Below are the code and all the weights of a small trained network. Each question names an input and a class and asks about switching units off, where a switched-off unit gives its printed mean instead of its output.

import numpy as np


def w(rows, s, z=0):
    codes = np.array(rows[::2]) - 128.0
    scale = np.full(codes.shape[1], s)
    scale[-1] = z or s
    return codes * scale


def norm(h):
    return h / np.sqrt((h * h).mean(-1, keepdims=True) + 1e-5)


def f(y):
    return np.maximum(y, 0)


def log_softmax(a):
    a = a - a.max(-1, keepdims=True)
    return a - np.log(np.exp(a).sum(-1, keepdims=True))


def net(x, mask):
    res = np.array(x, float).reshape(1, 8) / 4 @ E
    u = 0
    for l in range(3):
        y = f(norm(res) @ A[l][:, :-1].T + A[l][:, -1])
        res = res + np.where(mask[u : u + 4], y, B[l][:, -1]) @ B[l][:, :-1]
        u += 4
    return log_softmax(norm(res)[-1] @ U[:, :-1].T + U[:, -1])


A, B = {}, {}
E = w([
[75,138,169,81,83,147,147,115,145],'x0',
[204,128,125,114,121,143,161,117,89],'x1',
[143,156,157,139,174,145,45,101,124],'x2',
[83,116,126,143,121,123,103,161,125],'x3',
[120,129,109,151,129,109,108,100,145],'x4',
[141,145,120,130,147,76,134,5,180],'x5',
[173,121,129,150,101,104,98,141,169],'x6',
[62,116,110,103,76,154,148,111,108],'x7',
],0.012)
A[0] = w([
[124,134,182,64,94,156,154,254,90,3],'0.n0',
[213,101,133,179,193,226,31,202,33,11],'0.n1',
[126,89,110,166,190,135,120,201,61,81],'0.n2',
[173,108,63,183,70,105,120,203,193,59],'0.n3',
],0.0078,0.0067)
B[0] = w([
[108,60,251,92,112,189,201,138,123,228],'0.n0',
[181,185,144,91,68,82,51,146,82,255],'0.n1',
[101,161,91,96,150,119,105,140,95,215],'0.n2',
[148,119,107,125,96,108,163,170,222,190],'0.n3',
],0.014,0.0046)
A[1] = w([
[165,2,232,144,160,146,84,132,125,176],'1.n0',
[141,166,154,139,192,46,35,132,137,53],'1.n1',
[232,150,110,118,130,97,191,61,77,2],'1.n2',
[133,107,157,136,130,189,163,254,33,141],'1.n3',
],0.0075,0.0049)
B[1] = w([
[64,125,84,154,127,232,245,106,190,201],'1.n0',
[168,69,203,245,189,254,52,96,126,219],'1.n1',
[239,126,70,42,206,181,239,48,47,183],'1.n2',
[120,121,171,180,70,241,217,217,95,255],'1.n3',
],0.006,0.0062)
A[2] = w([
[254,116,80,32,170,105,211,24,126,3],'2.n0',
[64,150,61,60,94,146,210,117,141,54],'2.n1',
[48,175,64,105,155,73,126,209,22,19],'2.n2',
[8,166,101,31,51,159,80,50,131,21],'2.n3',
],0.0068,0.0039)
B[2] = w([
[197,129,78,153,158,112,253,75,52,253],'2.n0',
[131,170,161,168,191,112,39,140,116,202],'2.n1',
[98,154,34,167,194,161,166,117,155,155],'2.n2',
[86,94,157,49,73,13,99,118,55,190],'2.n3',
],0.011,0.0055)
U = w([
[171,84,69,158,83,44,160,197,253,100],'0',
[220,199,124,137,121,139,11,195,61,144],'1',
[86,116,199,85,51,203,214,215,97,201],'2',
[44,137,19,167,181,141,151,177,97,45],'3',
[38,108,177,53,75,29,101,69,95,137],'4',
[197,131,99,141,163,111,237,48,88,194],'5',
[132,92,122,83,144,154,97,134,141,2],'6',
[109,120,177,203,194,149,45,49,225,74],'7',
],0.016,0.0054)

Each question gives the input, the list of numbers given to net, and the class t.
The units are the neurons (one row each of A and B). Each row of codes is followed by its name. A weight is (code - 128) times the scale printed after its matrix; where a second scale follows, it is the last column's (A, B and U).
mask holds one flag per neuron, layer by layer. A switched-off neuron (its flag False) gives its mean, the last column of its row in B, instead of its output. The means were averaged over made-up inputs and are rounded, as every weight is.
A unit's drop is (log p(t) with every unit on - log p(t) with that unit switched off) / (log p(t) with every unit on - log p(t) with every unit switched off).
The circuit of an input: a set's keep is (log p(t) with only the set's units on - log p(t) with every unit switched off) / (log p(t) with every unit on - log p(t) with every unit switched off). Starting from all 12 units, units are removed one at a time, each time the one whose removal leaves the highest keep (on an exact tie, the one counted first), for as long as the keep stays at least 0.8.
units of the circuit, in order: the units of the circuit, biggest drop first
top k neurons: the k neurons with the biggest drops, biggest first
top k neurons in layer l: the k neurons of layer l with the biggest drops, biggest first
drop when u is switched off: that unit's drop, to one decimal
input [-7,-7,-8,1,6,8,-6,4], class 4: units of the circuit, in order -> 2.n3; 2.n0
input [-8,-5,2,-6,2,2,-6,8], class 4: top 2 neurons -> 2.n3; 1.n2
input [2,-8,2,-7,-7,-1,3,8], class 4: units of the circuit, in order -> 2.n3
input [-2,-5,4,8,4,-5,4,7], class 3: units of the circuit, in order -> 0.n0; 2.n2
input [-5,-6,-7,2,2,8,2,4], class 0: top 3 neurons in layer 0 -> 0.n1; 0.n2; 0.n0
input [-6,-6,0,-5,7,-7,0,6], class 3: top 2 neurons -> 2.n2; 0.n2
input [-1,-2,3,-2,-8,1,-7,8], class 4: top 2 neurons -> 2.n3; 0.n0
input [-7,-5,2,2,-3,-2,7,6], class 0: top 2 neurons -> 0.n3; 2.n1
input [-7,7,-8,-4,6,-3,8,-4], class 0: top 2 neurons in layer 0 -> 0.n3; 0.n0
input [-1,-2,-7,-8,4,-4,-5,-8], class 2: top 2 neurons -> 1.n3; 2.n0
input [3,4,-5,1,-1,2,-4,1], class 5: drop when 0.n0 is switched off -> 1.0
input [3,2,8,0,8,0,8,4], class 7: drop when 0.n1 is switched off -> 0.1
input [5,0,-3,1,-4,4,0,8], class 4: drop when 0.n0 is switched off -> 0.0
input [-8,3,1,-6,6,-4,-8,-7], class 1: top neuron in layer 0 -> 0.n1
input [8,-8,6,1,-1,0,-5,2], class 4: drop when 2.n3 is switched off -> 0.1
